Here is a tiny trained network, its code and every weight. The questions are about switching its units off for an input and a class, where a switched-off unit gives its printed mean instead of its output.

import numpy as np


def w(rows, s, z=0):
    codes = np.array(rows[::2]) - 128.0
    scale = np.full(codes.shape[1], s)
    scale[-1] = z or s
    return codes * scale


def norm(h):
    return h / np.sqrt((h * h).mean(-1, keepdims=True) + 1e-5)


def f(y):
    return np.maximum(y, 0)


def log_softmax(a):
    a = a - a.max(-1, keepdims=True)
    return a - np.log(np.exp(a).sum(-1, keepdims=True))


def net(x, mask):
    res = np.array(x, float).reshape(1, 8) / 4 @ E
    u = 0
    for l in range(3):
        y = f(norm(res) @ A[l][:, :-1].T + A[l][:, -1])
        res = res + np.where(mask[u : u + 13], y, B[l][:, -1]) @ B[l][:, :-1]
        u += 13
    return log_softmax(norm(res)[-1] @ U[:, :-1].T + U[:, -1])


A, B = {}, {}
E = w([
[201,184,68,11,217,215],'x0',
[17,41,133,141,192,181],'x1',
[130,128,128,128,128,128],'x2',
[95,146,230,35,172,62],'x3',
[130,128,128,128,131,127],'x4',
[125,99,15,120,198,2],'x5',
[128,129,127,128,128,128],'x6',
[66,228,123,179,161,130],'x7',
],0.0062)
A[0] = w([
[163,83,129,95,143,138,84],'L0N1',
[170,214,144,97,50,65,1],'L0N2',
[65,236,108,193,203,109,5],'L0N3',
[63,91,77,118,174,142,80],'L0N4',
[81,201,29,198,95,169,99],'L0N5',
[94,173,228,60,147,110,37],'L0N6',
[185,24,104,89,78,121,77],'L0N7',
[139,169,94,110,172,155,25],'L0N8',
[78,250,163,160,164,118,22],'L0N9',
[154,119,19,159,149,66,72],'L0N10',
[73,82,168,208,25,37,68],'L0N11',
[176,180,117,117,86,53,30],'L0N12',
[69,191,169,70,165,35,51],'L0N13',
],0.011,0.0049)
B[0] = w([
[149,182,182,156,169,71,156],'L0N1',
[155,124,60,226,172,186,179],'L0N2',
[190,64,177,119,210,104,188],'L0N3',
[63,148,120,148,136,155,180],'L0N4',
[198,1,151,91,75,90,207],'L0N5',
[168,44,98,143,76,148,188],'L0N6',
[211,29,173,136,165,82,192],'L0N7',
[151,178,130,81,184,118,155],'L0N8',
[218,74,194,117,147,147,183],'L0N9',
[79,166,102,61,118,59,203],'L0N10',
[121,201,199,143,168,74,254],'L0N11',
[119,138,39,209,175,140,172],'L0N12',
[134,55,73,98,34,93,195],'L0N13',
],0.0093,0.0077)
A[1] = w([
[102,201,106,89,131,152,55],'L1N1',
[50,84,109,133,140,178,120],'L1N2',
[60,79,189,105,171,127,106],'L1N3',
[168,155,99,67,210,191,80],'L1N4',
[8,106,148,156,178,179,13],'L1N5',
[153,101,73,44,146,190,48],'L1N6',
[121,46,201,113,112,111,127],'L1N7',
[134,157,112,78,134,178,100],'L1N8',
[153,194,83,195,103,150,4],'L1N9',
[198,199,121,140,126,77,181],'L1N10',
[79,99,155,77,141,96,195],'L1N11',
[176,140,93,39,157,154,51],'L1N12',
[167,166,216,146,72,238,86],'L1N13',
],0.011,0.0024)
B[1] = w([
[133,115,186,168,137,115,134],'L1N1',
[186,160,100,148,98,151,151],'L1N2',
[196,159,53,157,147,170,201],'L1N3',
[158,171,178,160,99,96,188],'L1N4',
[161,161,88,163,129,167,158],'L1N5',
[124,176,178,177,61,99,186],'L1N6',
[180,180,100,107,101,105,254],'L1N7',
[156,128,151,177,123,61,147],'L1N8',
[102,158,66,188,135,146,145],'L1N9',
[111,141,107,118,151,224,200],'L1N10',
[159,162,110,149,123,186,198],'L1N11',
[115,167,200,190,97,91,185],'L1N12',
[47,116,27,1,212,38,189],'L1N13',
],0.009,0.0084)
A[2] = w([
[106,144,167,152,146,118,4],'L2N1',
[143,99,66,134,3,93,155],'L2N2',
[111,164,180,167,95,107,147],'L2N3',
[172,73,129,118,71,113,88],'L2N4',
[80,146,76,99,174,106,128],'L2N5',
[124,125,95,180,58,65,186],'L2N6',
[115,117,120,183,152,192,128],'L2N7',
[209,130,114,141,82,125,142],'L2N8',
[117,189,98,59,106,112,170],'L2N9',
[125,169,104,174,131,214,96],'L2N10',
[60,109,180,190,98,102,41],'L2N11',
[181,72,155,107,217,143,91],'L2N12',
[162,145,128,99,74,132,135],'L2N13',
],0.012,0.0023)
B[2] = w([
[143,131,152,114,99,111,140],'L2N1',
[52,155,183,109,112,200,203],'L2N2',
[130,223,164,83,153,150,174],'L2N3',
[81,92,176,167,97,147,195],'L2N4',
[139,78,107,16,153,153,159],'L2N5',
[116,147,144,95,72,192,214],'L2N6',
[146,153,89,95,152,147,149],'L2N7',
[52,78,139,214,133,151,254],'L2N8',
[59,85,141,101,157,116,170],'L2N9',
[144,115,66,127,124,140,162],'L2N10',
[153,207,165,161,139,61,140],'L2N11',
[255,84,158,108,194,118,192],'L2N12',
[77,109,104,152,105,94,173],'L2N13',
],0.0093,0.0098)
U = w([
[131,251,215,157,129,63,128],'0',
[196,23,193,152,147,78,98],'1',
[54,63,164,148,45,148,190],'2',
[83,106,83,16,158,72,208],'3',
[147,157,29,201,141,185,1],'4',
],0.015,0.0025)

Each question gives the input, the list of numbers given to net, and the class t.
The units are the neurons (one row each of A and B). Each row of codes is followed by its name. A weight is (code - 128) times the scale printed after its matrix; where a second scale follows, it is the last column's (A, B and U).
mask holds one flag per neuron, layer by layer. A switched-off neuron (its flag False) gives its mean, the last column of its row in B, instead of its output. The means were averaged over made-up inputs and are rounded, as every weight is.
A unit's drop is (log p(t) with every unit on - log p(t) with that unit switched off) / (log p(t) with every unit on - log p(t) with every unit switched off).
The circuit of an input: a set's keep is (log p(t) with only the set's units on - log p(t) with every unit switched off) / (log p(t) with every unit on - log p(t) with every unit switched off). Starting from the 12 units with the biggest drops (on a tie, the unit counted first), units are removed one at a time, each time the one whose removal leaves the highest keep (on an exact tie, the one counted first), for as long as the keep stays at least 0.8.
circuit, biggest first: the units of the circuit, biggest drop first
unit that matters most: the unit with the biggest drop
k most important neurons: the k neurons with the biggest drops, biggest first
k most important neurons of layer l: the k neurons of layer l with the biggest drops, biggest first
input [4,-7,-4,-3,5,-6,5,-4], class 4: unit that matters most -> L0N2
input [-1,3,-5,6,1,4,6,8], class 1: 2 most important neurons -> (L0N3, L0N9)
input [6,1,-6,-7,0,-7,0,1], class 2: circuit, biggest first -> (L0N11, L0N5, L1N6, L2N2)
input [-5,-8,8,5,-4,5,-8,-4], class 4: circuit, biggest first -> (L0N2, L0N12)
input [-8,8,-7,-7,-2,-4,-8,-5], class 0: circuit, biggest first -> (L0N11, L2N11)
input [2,3,-5,7,0,4,8,8], class 1: 2 most important neurons -> (L0N3, L0N9)
input [6,1,-5,3,4,-6,-4,7], class 1: circuit, biggest first -> (L0N9, L0N6)
input [5,2,8,-3,8,-5,6,-1], class 0: 4 most important neurons -> (L1N4, L1N6, L1N12, L0N11)
input [4,-2,-4,-7,0,-4,-6,6], class 2: circuit, biggest first -> (L0N5, L2N2)
input [-4,-8,-5,-2,8,-7,-7,-7], class 4: 2 most important neurons of layer 1 -> (L1N9, L1N10)
input [2,8,6,2,8,-4,4,7], class 4: 4 most important neurons -> (L1N3, L0N7, L0N4, L1N5)
input [5,5,5,-1,-3,-8,1,-6], class 3: 3 most important neurons -> (L1N13, L0N5, L0N3)
input [4,-8,0,-7,-5,-8,0,6], class 3: 2 most important neurons -> (L1N13, L0N13)
input [-3,4,8,5,2,-3,-7,5], class 1: 2 most important neurons of layer 1 -> (L1N6, L1N12)
input [4,0,-1,-2,-5,-8,8,-6], class 3: circuit, biggest first -> (L1N13)
input [-1,6,1,8,2,-8,3,8], class 1: 2 most important neurons -> (L0N9, L0N6)
input [6,-3,8,-6,-5,5,4,7], class 1: 4 most important neurons of layer 0 -> (L0N5, L0N3, L0N8, L0N13)
input [4,1,8,7,-4,-6,8,4], class 2: 3 most important neurons -> (L0N6, L0N11, L0N13)
input [-5,-4,-5,3,-7,-4,4,-3], class 0: 2 most important neurons -> (L0N11, L1N3)
input [-5,-6,3,2,8,7,-4,-5], class 3: 2 most important neurons -> (L0N10, L0N5)
input [4,-8,5,3,-8,5,-5,1], class 4: circuit, biggest first -> (L0N2)
input [-2,8,0,-3,0,8,8,-7], class 3: 2 most important neurons -> (L0N10, L2N5)
input [4,4,7,0,3,3,3,-1], class 0: 2 most important neurons -> (L0N8, L1N4)
input [-3,5,-7,8,-2,-3,2,5], class 2: 3 most important neurons of layer 0 -> (L0N13, L0N6, L0N7)
input [4,3,5,-7,-6,-6,8,3], class 2: 3 most important neurons -> (L0N5, L0N11, L1N6)
input [-8,5,-8,5,-8,7,2,5], class 0: 2 most important neurons -> (L0N11, L1N13)
input [0,3,-3,8,8,4,-2,-6], class 2: unit that matters most -> L0N13
input [-2,2,5,-4,8,4,0,-1], class 2: 3 most important neurons of layer 2 -> (L2N2, L2N6, L2N12)
